Below are the code and all the weights of a small trained network. Each question names an input and a target symbol and asks about switching units off, where a switched-off unit gives its printed mean instead of its output.

import numpy as np


def w(rows, s, z=0):
    codes = np.array(rows[::2]) - 128.0
    scale = np.full(codes.shape[1], s)
    scale[-1] = z or s
    return codes * scale


def norm(h):
    return h / np.sqrt((h * h).mean(-1, keepdims=True) + 1e-5)


def f(y):
    return np.maximum(y, 0)


def softmax(a):
    e = np.exp(a - a.max(-1, keepdims=True))
    return e / e.sum(-1, keepdims=True)


def log_softmax(a):
    a = a - a.max(-1, keepdims=True)
    return a - np.log(np.exp(a).sum(-1, keepdims=True))


def net(x, mask):
    ids = ['αγδεηθλμπστφψω'.index(c) for c in x.split()]
    T = len(ids)
    res = E[ids] + P[:T]
    r = norm(res)
    for j in range(3):
        rows = slice(3 * j, 3 * j + 3)
        q, k, v = (r @ M[0][rows].T for M in (Q, K, V))
        z = softmax(np.where(np.tri(T) > 0, q @ k.T / 3**0.5, -1e9)) @ v
        o = O[0][rows]
        res = res + np.where(mask[j], z, o[:, -1]) @ o[:, :-1]
    y = f(norm(res) @ A[0][:, :-1].T + A[0][:, -1])
    res = res + np.where(mask[3:19], y, B[0][:, -1]) @ B[0][:, :-1]
    return log_softmax(norm(res)[-1] @ U[:, :-1].T + U[:, -1])


Q, K, V, O, A, B = {}, {}, {}, {}, {}, {}
E = w([
[165,162,147,166,161,245],'α',
[115,59,147,167,196,120],'γ',
[152,104,82,231,170,113],'δ',
[73,168,193,67,129,197],'ε',
[97,63,81,182,177,51],'η',
[183,74,151,118,119,196],'θ',
[54,156,179,133,196,99],'λ',
[92,182,139,130,206,126],'μ',
[181,85,153,119,71,207],'π',
[135,130,216,193,144,150],'σ',
[149,138,80,70,174,169],'τ',
[114,241,102,107,28,168],'φ',
[197,150,53,208,110,166],'ψ',
[48,137,146,49,69,80],'ω',
],0.012)
P = w([
[255,182,194,104,173,38],'0',
[185,142,168,120,170,106],'1',
[149,121,143,136,166,134],'2',
[115,109,124,140,162,150],'3',
[83,103,111,144,154,167],'4',
[60,96,102,152,150,191],'5',
],0.0093)
Q[0] = w([
[152,71,99,58,100,153],'head 0',
[189,152,70,142,62,70],'head 0',
[95,81,85,186,188,231],'head 0',
[131,154,162,23,130,215],'head 1',
[213,129,74,128,56,83],'head 1',
[51,57,169,83,106,3],'head 1',
[128,139,78,121,147,66],'head 2',
[112,87,106,184,191,222],'head 2',
[99,167,119,109,148,167],'head 2',
],0.016)
K[0] = w([
[98,152,182,152,124,111],'head 0',
[188,162,147,134,165,102],'head 0',
[64,116,92,179,132,185],'head 0',
[97,124,118,5,89,221],'head 1',
[236,169,143,94,97,70],'head 1',
[69,108,167,88,158,58],'head 1',
[162,89,176,148,118,93],'head 2',
[63,95,104,169,127,154],'head 2',
[106,122,131,136,89,185],'head 2',
],0.018)
V[0] = w([
[125,109,65,60,15,80],'head 0',
[96,176,122,102,51,221],'head 0',
[183,10,64,81,118,120],'head 0',
[178,87,246,103,144,44],'head 1',
[123,164,139,148,79,2],'head 1',
[68,96,137,237,152,168],'head 1',
[231,222,35,199,177,202],'head 2',
[104,111,184,242,116,151],'head 2',
[210,74,245,158,36,153],'head 2',
],0.0059)
O[0] = w([
[166,131,71,159,146,176,2],'head 0',
[60,60,115,135,193,164,77],'head 0',
[77,222,72,163,145,131,97],'head 0',
[73,119,42,161,100,112,152],'head 1',
[79,68,53,71,138,203,64],'head 1',
[212,180,94,91,155,83,183],'head 1',
[2,111,160,186,102,202,216],'head 2',
[87,136,82,38,106,157,175],'head 2',
[112,147,148,68,236,217,138],'head 2',
],0.0064,0.0056)
A[0] = w([
[196,65,116,131,210,97,110],'neuron 0',
[120,98,118,178,177,70,117],'neuron 1',
[114,204,135,113,126,119,95],'neuron 2',
[176,133,169,52,191,141,137],'neuron 3',
[111,107,174,101,205,164,91],'neuron 4',
[94,109,93,108,194,189,115],'neuron 5',
[101,177,144,120,139,100,139],'neuron 6',
[180,163,140,150,140,180,56],'neuron 7',
[138,169,122,168,127,171,7],'neuron 8',
[99,160,195,95,106,143,96],'neuron 9',
[53,48,110,130,152,153,171],'neuron 10',
[136,125,8,131,169,186,167],'neuron 11',
[149,102,171,126,160,120,77],'neuron 12',
[92,87,179,144,132,108,88],'neuron 13',
[178,134,154,105,63,73,116],'neuron 14',
[166,106,191,21,156,125,1],'neuron 15',
],0.012,0.0088)
B[0] = w([
[148,148,143,52,98,192,174],'neuron 0',
[137,131,155,163,101,168,191],'neuron 1',
[104,120,122,137,122,159,165],'neuron 2',
[102,123,162,126,152,105,255],'neuron 3',
[114,98,80,141,121,133,221],'neuron 4',
[167,130,162,141,101,146,164],'neuron 5',
[161,113,129,125,123,160,215],'neuron 6',
[129,164,105,113,160,151,157],'neuron 7',
[153,173,85,73,157,106,139],'neuron 8',
[106,145,117,101,89,112,230],'neuron 9',
[141,141,94,122,173,70,193],'neuron 10',
[147,96,113,141,129,25,160],'neuron 11',
[127,112,110,91,124,109,171],'neuron 12',
[161,116,77,130,116,133,179],'neuron 13',
[122,133,89,124,162,117,192],'neuron 14',
[113,120,126,251,88,99,191],'neuron 15',
],0.016,0.0068)
U = w([
[57,97,42,38,141,104,158],'α',
[65,228,201,113,160,76,50],'γ',
[92,201,112,87,39,127,145],'δ',
[151,18,150,89,85,147,138],'ε',
[134,245,94,147,177,118,128],'η',
[48,127,138,118,194,188,184],'θ',
[155,151,209,98,115,38,147],'λ',
[218,123,76,111,13,95,21],'μ',
[133,76,165,152,230,127,120],'π',
[33,92,176,166,93,83,71],'σ',
[175,133,142,211,100,174,143],'τ',
[164,51,67,118,147,179,150],'φ',
[82,130,8,159,114,174,99],'ψ',
[175,141,184,63,149,141,254],'ω',
],0.017,0.0064)

Each question gives the input, a string of symbols that net reads in full, and the target symbol t.
The units are the heads (3 rows each of Q, K, V and O) and the neurons (one row each of A and B). Each row of codes is followed by its name. A weight is (code - 128) times the scale printed after its matrix; where a second scale follows, it is the last column's (O, A, B and U).
mask holds one flag per unit, heads first, then neurons. A switched-off unit (its flag False) gives its mean, the last column of its rows in O or B, instead of its output. The means were averaged over made-up inputs and are rounded, as every weight is.
A unit's drop is (log p(t) with every unit on - log p(t) with that unit switched off) / (log p(t) with every unit on - log p(t) with every unit switched off).
The circuit of an input: a set's keep is (log p(t) with only the set's units on - log p(t) with every unit switched off) / (log p(t) with every unit on - log p(t) with every unit switched off). Starting from the 12 units with the biggest drops (on a tie, the unit counted first), units are removed one at a time, each time the one whose removal leaves the highest keep (on an exact tie, the one counted first), for as long as the keep stays at least 0.8.
units of the circuit, in order: the units of the circuit, biggest drop first
unit that matters most: the unit with the biggest drop
top k neurons: the k neurons with the biggest drops, biggest first
which heads matter: for each layer, one digit per head in row order, 1 if its drop is at least 0.15 and else 0, layers parted by /
input λ η α, target θ: units of the circuit, in order => (head 2)
input θ ψ φ π, target φ: which heads matter => 110
input γ γ ψ π θ, target π: which heads matter => 101
input μ ψ ω, target α: top 2 neurons => (neuron 10; neuron 15)
input ψ ω ψ ψ, target η: units of the circuit, in order => (neuron 4; neuron 8)
input λ τ ω, target α: which heads matter => 010
input ε π ψ τ σ τ, target σ: which heads matter => 010
input π α η τ ε, target σ: units of the circuit, in order => (neuron 15; head 2; head 0)
input ψ λ μ ω π, target ω: units of the circuit, in order => (head 2; head 1; neuron 0; head 0)
input ε τ σ σ ω σ, target ω: units of the circuit, in order => (head 2; neuron 0)
input ε σ σ σ θ, target σ: top 2 neurons => (neuron 15; neuron 3)
input δ σ σ δ σ, target δ: which heads matter => 001
input δ τ ψ θ, target ψ: which heads matter => 111
input σ σ σ, target σ: unit that matters most => head 2
input σ η ε π α, target θ: which heads matter => 110
input σ ω θ, target ω: units of the circuit, in order => (neuron 0; head 2)
input δ σ τ τ, target τ: units of the circuit, in order => (head 2; head 1)
input α σ τ, target σ: which heads matter => 000
input τ δ σ, target δ: units of the circuit, in order => (head 0; neuron 9; head 2)
input η δ τ, target δ: which heads matter => 101
input λ φ λ λ ψ σ, target ψ: top neuron => (neuron 3)
input σ γ ψ τ, target ψ: which heads matter => 111
input π μ σ τ μ ψ, target η: which heads matter => 010
input σ τ ψ σ, target ψ: which heads matter => 001
input σ φ μ, target φ: which heads matter => 100
input λ σ ψ δ, target τ: which heads matter => 011
input ω σ τ μ, target τ: which heads matter => 001
input π σ μ π π, target π: top neuron => (neuron 5)
input ψ ω μ, target ω: top 2 neurons => (neuron 0; neuron 15)
input ε σ ε τ θ σ, target θ: top 2 neurons => (neuron 15; neuron 4)
